Below are the code and all the weights of a small trained network. Each question names an input and a target symbol and asks about switching units off, where a switched-off unit gives its printed mean instead of its output.

import numpy as np


def w(rows, s, z=0):
    codes = np.array(rows[::2]) - 128.0
    scale = np.full(codes.shape[1], s)
    scale[-1] = z or s
    return codes * scale


def norm(h):
    return h / np.sqrt((h * h).mean(-1, keepdims=True) + 1e-5)


def f(y):
    return y / 2 * (1 + np.tanh(0.7978845608 * (y + 0.044715 * y**3)))


def softmax(a):
    e = np.exp(a - a.max(-1, keepdims=True))
    return e / e.sum(-1, keepdims=True)


def log_softmax(a):
    a = a - a.max(-1, keepdims=True)
    return a - np.log(np.exp(a).sum(-1, keepdims=True))


def net(x, mask):
    ids = ['βεθλμπψ'.index(c) for c in x.split()]
    T = len(ids)
    res = E[ids] + P[:T]
    u = 0
    for l in range(3):
        q, k, v = (norm(res) @ M[l].T for M in (Q, K, V))
        z = softmax(np.where(np.tri(T) > 0, q @ k.T / 2**0.5, -1e9)) @ v
        res = res + np.where(mask[u], z, O[l][:, -1]) @ O[l][:, :-1]
        u += 1
        y = f(norm(res) @ A[l][:, :-1].T + A[l][:, -1])
        res = res + np.where(mask[u : u + 8], y, B[l][:, -1]) @ B[l][:, :-1]
        u += 8
    return log_softmax(norm(res)[-1] @ U[:, :-1].T + U[:, -1])


Q, K, V, O, A, B = {}, {}, {}, {}, {}, {}
E = w([
[99,209,113,141,123,123,89],'β',
[132,181,189,113,180,61,198],'ε',
[63,119,104,102,88,1,139],'θ',
[150,60,88,96,104,211,155],'λ',
[134,168,141,13,86,20,72],'μ',
[242,205,124,100,67,158,219],'π',
[96,183,38,133,118,168,211],'ψ',
],0.018)
P = w([
[85,116,135,166,1,139,142],'0',
[168,112,37,152,120,99,109],'1',
[143,109,100,139,127,121,105],'2',
[143,108,116,131,150,134,106],'3',
[147,112,128,127,168,143,110],'4',
[151,121,139,130,191,153,116],'5',
],0.012)
Q[0] = w([
[165,49,224,125,159,179,30],'0.h1',
[254,59,62,68,178,189,227],'0.h1',
],0.0074)
K[0] = w([
[192,110,216,104,150,147,62],'0.h1',
[189,174,155,121,167,156,255],'0.h1',
],0.01)
V[0] = w([
[124,111,181,254,238,122,240],'0.h1',
[118,115,25,61,139,253,165],'0.h1',
],0.0044)
O[0] = w([
[236,166,66,67,159,3,46,1],'0.h1',
[158,126,200,124,2,162,44,105],'0.h1',
],0.0083,0.0031)
A[0] = w([
[103,141,70,218,197,79,71,1],'0.n1',
[42,180,110,145,150,235,64,194],'0.n2',
[185,102,157,254,69,227,201,42],'0.n3',
[208,89,212,101,139,121,119,119],'0.n4',
[57,92,210,157,191,108,252,59],'0.n5',
[153,45,195,75,210,133,204,26],'0.n6',
[91,249,231,197,94,151,145,76],'0.n7',
[98,156,195,232,112,94,207,94],'0.n8',
],0.0069,0.002)
B[0] = w([
[199,68,179,157,199,123,133,137],'0.n1',
[135,88,131,203,169,88,88,206],'0.n2',
[157,45,211,116,161,110,109,234],'0.n3',
[62,170,115,153,131,200,111,154],'0.n4',
[149,94,238,65,28,163,130,254],'0.n5',
[137,130,114,108,105,214,132,176],'0.n6',
[144,120,148,133,180,140,255,209],'0.n7',
[93,143,70,126,48,65,168,199],'0.n8',
],0.0079,0.0032)
Q[1] = w([
[18,203,182,213,128,174,245],'1.h1',
[115,145,86,113,2,73,129],'1.h1',
],0.0069)
K[1] = w([
[231,234,254,31,222,121,241],'1.h1',
[114,25,111,141,138,40,96],'1.h1',
],0.0068)
V[1] = w([
[113,163,152,48,173,116,3],'1.h1',
[238,158,163,100,95,89,98],'1.h1',
],0.0064)
O[1] = w([
[89,187,167,115,124,137,138,4],'1.h1',
[154,6,60,71,150,102,100,139],'1.h1',
],0.011,0.0046)
A[1] = w([
[180,96,83,117,202,164,156,17],'1.n1',
[157,87,115,80,70,134,111,147],'1.n2',
[144,136,95,123,116,71,39,255],'1.n3',
[181,73,194,92,152,127,146,114],'1.n4',
[174,110,111,85,62,137,114,155],'1.n5',
[80,189,168,254,179,133,131,89],'1.n6',
[164,74,95,180,175,143,169,37],'1.n7',
[160,158,85,140,247,33,113,107],'1.n8',
],0.0095,0.0026)
B[1] = w([
[121,92,117,93,191,124,105,183],'1.n1',
[146,152,127,119,149,103,141,254],'1.n2',
[194,164,141,121,82,93,179,196],'1.n3',
[103,127,172,196,179,125,94,230],'1.n4',
[119,245,114,138,133,120,123,250],'1.n5',
[168,215,134,95,63,116,182,151],'1.n6',
[136,143,133,147,219,80,152,189],'1.n7',
[75,155,172,105,56,194,112,200],'1.n8',
],0.011,0.0047)
Q[2] = w([
[152,141,108,83,57,85,53],'2.h1',
[240,159,157,94,158,177,254],'2.h1',
],0.0079)
K[2] = w([
[205,213,143,159,2,115,71],'2.h1',
[250,188,177,112,128,184,188],'2.h1',
],0.0085)
V[2] = w([
[153,78,190,81,158,3,99],'2.h1',
[184,175,168,95,222,198,169],'2.h1',
],0.0063)
O[2] = w([
[175,216,102,191,100,215,108,250],'2.h1',
[44,107,93,140,2,63,191,198],'2.h1',
],0.0084,0.0023)
A[2] = w([
[105,196,160,144,180,83,134,50],'2.n1',
[191,113,152,182,73,144,58,69],'2.n2',
[141,137,95,190,250,78,148,123],'2.n3',
[117,184,79,63,142,80,92,113],'2.n4',
[156,138,141,192,48,187,21,3],'2.n5',
[123,31,129,180,168,112,50,13],'2.n6',
[118,128,69,164,57,77,173,247],'2.n7',
[106,147,159,192,79,97,240,117],'2.n8',
],0.013,0.0034)
B[2] = w([
[125,49,166,114,199,160,162,178],'2.n1',
[125,92,37,21,127,229,161,134],'2.n2',
[78,64,158,139,185,132,170,168],'2.n3',
[122,85,33,164,105,91,128,188],'2.n4',
[164,35,100,90,146,145,148,136],'2.n5',
[100,221,177,228,74,118,6,141],'2.n6',
[144,207,172,63,75,137,88,223],'2.n7',
[155,118,23,128,96,83,92,254],'2.n8',
],0.012,0.014)
U = w([
[162,186,103,92,60,97,145,198],'β',
[129,62,66,113,188,84,156,53],'ε',
[132,170,212,76,158,147,176,255],'θ',
[155,98,108,140,103,217,88,129],'λ',
[122,161,116,140,135,148,141,31],'μ',
[112,153,154,252,133,101,75,149],'π',
[116,148,123,143,125,137,134,17],'ψ',
],0.013,0.0043)

Each question gives the input, a string of symbols that net reads in full, and the target symbol t.
The units are the heads (2 rows each of Q, K, V and O) and the neurons (one row each of A and B). Each row of codes is followed by its name. A weight is (code - 128) times the scale printed after its matrix; where a second scale follows, it is the last column's (O, A, B and U).
mask holds one flag per unit, layer by layer, with each layer's heads first. A switched-off unit (its flag False) gives its mean, the last column of its rows in O or B, instead of its output. The means were averaged over made-up inputs and are rounded, as every weight is.
A unit's drop is (log p(t) with every unit on - log p(t) with that unit switched off) / (log p(t) with every unit on - log p(t) with every unit switched off).
The circuit of an input: a set's keep is (log p(t) with only the set's units on - log p(t) with every unit switched off) / (log p(t) with every unit on - log p(t) with every unit switched off). Starting from the 12 units with the biggest drops (on a tie, the unit counted first), units are removed one at a time, each time the one whose removal leaves the highest keep (on an exact tie, the one counted first), for as long as the keep stays at least 0.8.
circuit, biggest first: the units of the circuit, biggest drop first
k most important neurons: the k neurons with the biggest drops, biggest first
k most important neurons of layer l: the k neurons of layer l with the biggest drops, biggest first
drop of u: that unit's drop, to one decimal
input π ε ψ ψ, target ε: circuit, biggest first : (1.n7, 2.n3)
input μ μ ε β, target ε: 4 most important neurons : (1.n7, 1.n6, 0.n5, 0.n2)
input μ π ε π, target ε: 3 most important neurons of layer 1 : (1.n1, 1.n4, 1.n5)
input θ μ θ, target ε: 3 most important neurons : (1.n6, 1.n4, 1.n3)
input ε μ λ ψ ε, target ε: 4 most important neurons : (1.n4, 0.n5, 1.n3, 2.n1)
input ψ μ β ε μ ε, target ε: 3 most important neurons : (1.n4, 0.n5, 0.n6)
input ψ θ π θ, target ε: most important neuron of layer 0 : (0.n3)
input θ ε θ μ ψ θ, target θ: 4 most important neurons of layer 1 : (1.n3, 1.n6, 1.n7, 1.n5)
input λ ε μ θ ε ε, target θ: 3 most important neurons : (1.n8, 2.n8, 2.n4)
input μ π λ μ β π, target ε: 3 most important neurons : (0.n5, 1.n4, 0.n3)
input β ε β λ μ μ, target ε: 2 most important neurons of layer 1 : (1.n8, 1.n6)
input ψ ε μ λ ε ε, target θ: 2 most important neurons of layer 1 : (1.n8, 1.n4)
input μ λ θ θ θ, target θ: 2 most important neurons of layer 2 : (2.n8, 2.n4)
input λ π λ, target π: 2 most important neurons : (2.n6, 0.n5)
input λ β μ π β μ, target ε: 4 most important neurons : (2.n7, 1.n8, 0.n3, 2.n4)
input π μ π μ μ β, target π: 2 most important neurons : (2.n6, 0.n5)
input θ μ μ ε ψ β, target ε: most important neuron of layer 0 : (0.n7)
input ψ λ θ ε θ ψ, target ε: 2 most important neurons of layer 1 : (1.n4, 1.n7)
input π μ β, target π: 4 most important neurons : (2.n6, 0.n2, 0.n3, 1.n5)
input μ μ ψ β ε μ, target θ: most important neuron of layer 0 : (0.n8)
input λ λ μ μ μ, target θ: drop of 0.h1 : 1.2
